Below are the code and all the weights of a small trained network. Each question names an input and a target symbol and asks about switching units off, where a switched-off unit gives its printed mean instead of its output.

import numpy as np


def w(rows, s, z=0):
    codes = np.array(rows[::2]) - 128.0
    scale = np.full(codes.shape[1], s)
    scale[-1] = z or s
    return codes * scale


def norm(h):
    return h / np.sqrt((h * h).mean(-1, keepdims=True) + 1e-5)


def f(y):
    return np.maximum(y, 0)


def softmax(a):
    e = np.exp(a - a.max(-1, keepdims=True))
    return e / e.sum(-1, keepdims=True)


def log_softmax(a):
    a = a - a.max(-1, keepdims=True)
    return a - np.log(np.exp(a).sum(-1, keepdims=True))


def net(x, mask):
    ids = ['Θβζξφω'.index(c) for c in x.split()]
    T = len(ids)
    res = E[ids] + P[:T]
    u = 0
    for l in range(2):
        r = norm(res)
        for j in range(2):
            rows = slice(3 * j, 3 * j + 3)
            q, k, v = (r @ M[l][rows].T for M in (Q, K, V))
            z = softmax(np.where(np.tri(T) > 0, q @ k.T / 3**0.5, -1e9)) @ v
            o = O[l][rows]
            res = res + np.where(mask[u + j], z, o[:, -1]) @ o[:, :-1]
        u += 2
        y = f(norm(res) @ A[l][:, :-1].T + A[l][:, -1])
        res = res + np.where(mask[u : u + 4], y, B[l][:, -1]) @ B[l][:, :-1]
        u += 4
    return log_softmax(norm(res)[-1] @ U[:, :-1].T + U[:, -1])


Q, K, V, O, A, B = {}, {}, {}, {}, {}, {}
E = w([
[149,43,165,97,71,126,220,61,146],'Θ',
[226,91,139,87,168,147,199,148,160],'β',
[176,46,60,175,121,107,218,93,38],'ζ',
[140,90,170,178,197,122,95,101,249],'ξ',
[113,145,89,111,161,66,184,133,223],'φ',
[156,179,116,145,104,96,39,141,213],'ω',
],0.015)
P = w([
[140,205,139,184,146,176,146,157,149],'0',
[176,65,7,122,99,168,136,96,238],'1',
[116,100,144,117,102,106,109,181,121],'2',
[183,196,111,143,208,38,222,117,161],'3',
[159,72,46,151,103,172,123,81,171],'4',
[98,124,138,91,113,99,103,171,80],'5',
[225,158,173,167,216,72,163,77,129],'6',
[164,73,53,153,120,174,102,92,163],'7',
[72,123,134,74,138,111,101,170,48],'8',
[231,112,150,156,217,36,145,47,132],'9',
[161,79,52,176,101,189,105,95,177],'10',
],0.018)
Q[0] = w([
[135,127,107,132,141,140,122,133,125],'L0H0',
[113,128,116,135,86,150,112,134,122],'L0H0',
[130,119,95,127,121,131,114,128,139],'L0H0',
[117,130,181,161,142,30,206,70,104],'L0H1',
[180,175,196,147,123,126,181,132,82],'L0H1',
[123,142,208,94,106,80,118,253,111],'L0H1',
],0.044)
K[0] = w([
[149,121,104,137,130,108,121,128,130],'L0H0',
[156,132,119,155,107,105,149,111,157],'L0H0',
[134,122,118,140,133,135,133,136,143],'L0H0',
[3,63,157,27,167,118,43,105,21],'L0H1',
[145,114,117,53,235,84,136,155,127],'L0H1',
[205,36,69,84,101,117,63,68,148],'L0H1',
],0.034)
V[0] = w([
[106,145,108,232,170,118,185,114,83],'L0H0',
[127,152,124,119,197,53,106,220,109],'L0H0',
[72,111,210,88,147,165,182,118,201],'L0H0',
[210,113,253,143,142,199,67,110,77],'L0H1',
[109,83,138,136,85,133,23,30,107],'L0H1',
[56,217,188,101,137,56,105,192,128],'L0H1',
],0.032)
O[0] = w([
[104,199,199,104,156,187,142,122,136,148],'L0H0',
[133,181,153,127,131,7,167,90,153,119],'L0H0',
[95,99,94,108,210,104,117,61,30,107],'L0H0',
[144,139,69,73,46,126,181,28,213,68],'L0H1',
[101,71,180,6,123,114,187,136,190,2],'L0H1',
[89,168,39,150,170,201,170,191,101,18],'L0H1',
],0.017,0.027)
A[0] = w([
[154,73,143,81,85,180,147,72,208,99],'L0N0',
[1,85,50,86,58,212,81,185,118,3],'L0N1',
[66,136,208,74,79,196,104,221,105,87],'L0N2',
[126,11,123,102,114,115,47,113,85,78],'L0N3',
],0.03,0.0016)
B[0] = w([
[152,140,155,187,148,85,96,136,115,170],'L0N0',
[176,129,125,134,137,80,143,1,72,169],'L0N1',
[59,118,56,158,118,92,202,67,91,202],'L0N2',
[186,126,201,167,103,111,115,182,154,252],'L0N3',
],0.027,0.022)
Q[1] = w([
[73,154,163,83,183,65,195,168,125],'L1H0',
[103,136,118,135,93,186,183,173,186],'L1H0',
[172,49,146,96,123,100,81,223,160],'L1H0',
[90,207,136,91,173,97,85,172,158],'L1H1',
[150,92,149,144,184,3,217,187,130],'L1H1',
[139,133,151,167,164,91,184,93,175],'L1H1',
],0.037)
K[1] = w([
[105,89,166,149,83,36,164,200,130],'L1H0',
[103,157,88,90,111,114,202,169,172],'L1H0',
[237,146,106,104,97,124,71,191,189],'L1H0',
[23,78,118,84,169,112,132,91,106],'L1H1',
[46,2,172,155,92,104,159,173,173],'L1H1',
[132,79,200,127,69,124,144,126,123],'L1H1',
],0.034)
V[1] = w([
[104,100,143,40,208,152,3,89,109],'L1H0',
[158,199,58,99,161,127,147,168,236],'L1H0',
[223,152,104,85,67,55,144,123,95],'L1H0',
[136,204,132,232,223,70,116,112,147],'L1H1',
[121,171,174,88,56,173,67,45,79],'L1H1',
[142,57,150,128,91,125,160,125,187],'L1H1',
],0.023)
O[1] = w([
[36,171,116,131,126,68,209,131,64,61],'L1H0',
[146,63,90,211,39,87,63,151,96,15],'L1H0',
[99,49,123,164,140,136,177,141,194,161],'L1H0',
[55,100,119,45,135,112,250,187,164,252],'L1H1',
[120,115,98,114,80,115,88,220,195,152],'L1H1',
[120,198,78,130,104,198,120,116,97,141],'L1H1',
],0.014,0.028)
A[1] = w([
[141,42,216,9,91,203,2,221,118,53],'L1N0',
[163,174,172,117,113,78,47,140,150,181],'L1N1',
[154,233,80,114,99,95,94,78,103,2],'L1N2',
[88,62,213,105,77,80,100,158,70,82],'L1N3',
],0.046,0.0043)
B[1] = w([
[96,10,109,105,154,160,3,119,93,218],'L1N0',
[110,132,150,111,172,136,179,108,165,255],'L1N1',
[123,128,166,118,74,101,107,139,82,157],'L1N2',
[140,173,128,93,90,69,91,108,105,214],'L1N3',
],0.05,0.032)
U = w([
[124,77,140,78,161,161,34,128,131,250],'Θ',
[161,174,177,128,62,79,100,133,79,183],'β',
[183,137,254,150,166,165,172,139,181,71],'ζ',
[82,142,17,61,153,130,172,48,103,52],'ξ',
[145,197,126,194,219,148,87,189,76,38],'φ',
[195,142,36,150,102,133,106,166,194,246],'ω',
],0.0061,0.0012)

Each question gives the input, a string of symbols that net reads in full, and the target symbol t.
The units are the heads (3 rows each of Q, K, V and O) and the neurons (one row each of A and B). Each row of codes is followed by its name. A weight is (code - 128) times the scale printed after its matrix; where a second scale follows, it is the last column's (O, A, B and U).
mask holds one flag per unit, layer by layer, with each layer's heads first. A switched-off unit (its flag False) gives its mean, the last column of its rows in O or B, instead of its output. The means were averaged over made-up inputs and are rounded, as every weight is.
A unit's drop is (log p(t) with every unit on - log p(t) with that unit switched off) / (log p(t) with every unit on - log p(t) with every unit switched off).
unit that matters most: the unit with the biggest drop
top k neurons: the k neurons with the biggest drops, biggest first
k most important neurons of layer l: the k neurons of layer l with the biggest drops, biggest first
which heads matter: for each layer, one digit per head in row order, 1 if its drop is at least 0.15 and else 0, layers parted by /
input Θ ζ ξ ζ Θ φ ζ Θ, target ζ: unit that matters most => L0N0
input ζ ξ Θ β ζ φ φ ζ ζ ω, target ζ: which heads matter => 11 / 00
input Θ ω φ ζ Θ ω ξ φ ζ ζ ξ, target ζ: which heads matter => 01 / 10
input ξ ξ β ω Θ, target β: top 3 neurons => [L1N2; L1N0; L0N3]
input Θ φ ξ β ω φ β φ φ ξ β, target ζ: which heads matter => 01 / 10
input ζ ω β φ ξ ω, target β: which heads matter => 01 / 01
input ζ φ β β ξ φ β φ ζ φ, target ζ: which heads matter => 10 / 00
input ζ ζ φ ζ ζ ζ φ β β ζ, target β: top 2 neurons => [L1N2; L1N0]
input β ξ ζ ξ, target ζ: which heads matter => 10 / 00
input ζ φ ζ β φ ξ ξ, target ξ: top 3 neurons => [L0N3; L1N0; L1N1]
input ω ζ β Θ φ, target ξ: 2 most important neurons of layer 0 => [L0N1; L0N2]
input ζ φ ζ ξ ζ ζ ζ ζ ζ β, target ζ: which heads matter => 11 / 00
input ξ Θ φ ξ Θ ξ ζ ζ Θ ζ β, target β: 2 most important neurons of layer 0 => [L0N1; L0N3]
input ξ β ζ φ ζ φ ω β ζ ζ, target ζ: top 2 neurons => [L1N0; L1N3]
input φ β φ, target β: which heads matter => 11 / 10
input Θ ξ ζ ζ, target ζ: 2 most important neurons of layer 0 => [L0N1; L0N3]
input β φ ζ ξ ω φ φ β β ω ζ, target ω: which heads matter => 11 / 01
input ζ φ ζ Θ ω ω, target β: 2 most important neurons of layer 0 => [L0N2; L0N0]
input β φ β Θ ζ ζ ξ φ Θ ζ ξ, target ω: unit that matters most => L0H1
input ζ ξ φ β ζ ω ξ, target ω: unit that matters most => L0H0
